[-0.81, +2.70, -5.43, +1.41, -2.73, +2.07, +0.05, -1.33, +2.17, +3.67, -3.49, +1.57, -7.05, -6.96, -3.85]  Q_728
[-0.74, +2.31, +3.95, -9.01, +5.37, +4.15, -0.94, +3.96, +2.48, -0.45, -6.46, -4.52, +3.98, -1.31, -2.08]  Q_235
[-0.71, +2.66, -2.55, +1.63, -3.93, +1.21, +0.52, -1.36, +0.93, +0.95, -4.04, +0.09, -5.03, -6.08, -0.40]  Q_551
[-5.29, -2.62, +4.65, -3.64, -1.79, +5.57, +4.84, +3.56, -0.56, +1.79, -5.40, -2.35, -5.73, -5.32, -2.03]  Q_635
asked: [-0.71, +2.66, -2.55, +1.63, -3.93, +1.21, +0.52, -1.36, +0.93, +0.95, -4.04, +0.09, -5.03, -6.08, -0.40] => Q_551
where: [-5.73] => Q_635, 13
gone Q_235: [+2.31, -0.74, -1.31, +3.98, +4.15, -6.46, +3.95, -2.08, -0.94, -0.45, +2.48, -9.01, +5.37, -4.52] => [+3.96]

[-2.58, -2.81, -7.81, -7.52] -> Q_839
[+6.84, -7.25, +3.57, -4.40] -> Q_928
[-3.21, +7.87, +4.02, -7.24] -> Q_885
[-4.41, +3.58, -4.40, +6.84] -> Q_840
asked: [+6.84, -7.25, +3.57, -4.40] => Q_928
where: [-7.25] => Q_928, 2
order: [-4.40, +6.84, -7.25, +3.57] => Q_928
gone Q_840: [+6.84, -4.41, +3.58] => [-4.40]

[+1.98, -0.44, +2.59, -0.22, -0.96, +0.71, +3.43, +2.99, +3.14] = Q_577
[-0.10, +2.79, -8.60, +7.35, +3.33, -5.73, -3.25, -5.32, -6.48] = Q_919
[-1.71, +3.73, +0.08, +1.01, +0.97, -0.21, -2.79, +0.32, -1.96] = Q_402
[-5.32, -3.25, +3.33, -5.73, +2.78, -8.60, -0.10, +7.35, -6.48] = Q_475
[+0.56, +6.82, +0.76, +2.39, +4.77, +3.01, -0.86, +3.42, -0.28] = Q_870
[+4.37, +0.66, +6.81, -2.31, -2.12, +0.69, +5.16, +6.70, +5.87] = Q_718
[-1.02, +6.40, +1.16, +2.43, +2.79, +1.07, -2.04, +2.39, -1.28] = Q_376
[-1.01, +6.80, +1.28, +2.65, +3.11, +1.23, -2.00, +2.63, -1.26] = Q_255
[+0.40, +8.50, +1.29, +3.45, +5.45, +3.19, -1.06, +4.15, -0.50] = Q_149
[-0.90, +9.80, +1.56, +3.89, +5.29, +2.51, -2.35, +4.09, -1.53] = Q_830
[-2.82, +3.53, +0.68, +1.35, +0.17, -1.10, -3.43, -0.46, -2.48] = Q_356
where: [+0.71] => Q_577, 6
gone Q_830: [-0.90, +4.09, +9.80, +1.56, +3.89, -1.53, -2.35, +2.51] => [+5.29]
order: [-8.60, -6.48, -5.73, -5.32, -3.25, -0.10, +2.79, +3.33, +7.35] => Q_919
asked: [-0.90, +9.80, +1.56, +3.89, +5.29, +2.51, -2.35, +4.09, -1.53] => Q_830
where: [+6.80] => Q_255, 2
asked: [+4.37, +0.66, +6.81, -2.31, -2.12, +0.69, +5.16, +6.70, +5.87] => Q_718

[-0.64, -2.13, -1.02, +0.40, -0.92, -2.92, +4.31, +1.58, +3.70] : Q_238
[-1.97, -1.44, -2.16, -0.68, -2.62, -0.27, -6.36, +2.08, +2.07] : Q_247
[-1.75, +0.56, -0.06, -3.43, -1.18, -2.01, -4.69, -2.78, +1.36] : Q_315
[-2.57, -0.78, +1.11, -1.47, -1.24, -2.17, -7.36, -0.71, +0.41] : Q_623
[-0.92, +0.45, +0.02, -2.48, -0.13, -3.63, -4.92, -1.08, +4.32] : Q_443
[-3.77, -0.49, +2.10, -3.03, -0.96, -3.60, -3.33, +0.23, +1.27] : Q_505
[-0.62, -0.84, -1.74, -3.00, -0.93, -2.24, -2.97, -2.52, +0.92] : Q_480
[-1.16, -0.71, -1.74, -2.91, -2.24, -1.65, -5.37, -3.10, +1.83] : Q_245
[-0.44, -1.34, +1.60, -1.73, +0.31, -3.04, -5.87, -0.14, +3.48] : Q_280
[+0.23, -3.60, -0.96, -3.03, +1.27, -3.33, -0.50, -3.77, +2.10] : Q_568
where: [+0.40] => Q_238, 4
where: [+4.32] => Q_443, 9
gone Q_247: [+2.08, -2.62, -6.36, -0.68, -1.97, -1.44, -2.16, -0.27] => [+2.07]
order: [-3.77, -3.60, -3.33, -3.03, -0.96, -0.49, +0.23, +1.27, +2.10] => Q_505

[+7.91, +4.89, +0.78, -3.94, -5.72] -> Q_53
[-2.69, -2.70, +6.17, +1.63, -0.67] -> Q_38
[+8.40, +0.43, -4.24, -5.34, +4.55] -> Q_397
[+8.84, +4.26, +0.56, -4.52, -4.53] -> Q_976
[+5.59, -1.34, -6.68, -2.34, +7.30] -> Q_453
gone Q_976: [-4.52, -4.53, +4.26, +8.84] => [+0.56]
where: [-2.70] => Q_38, 2

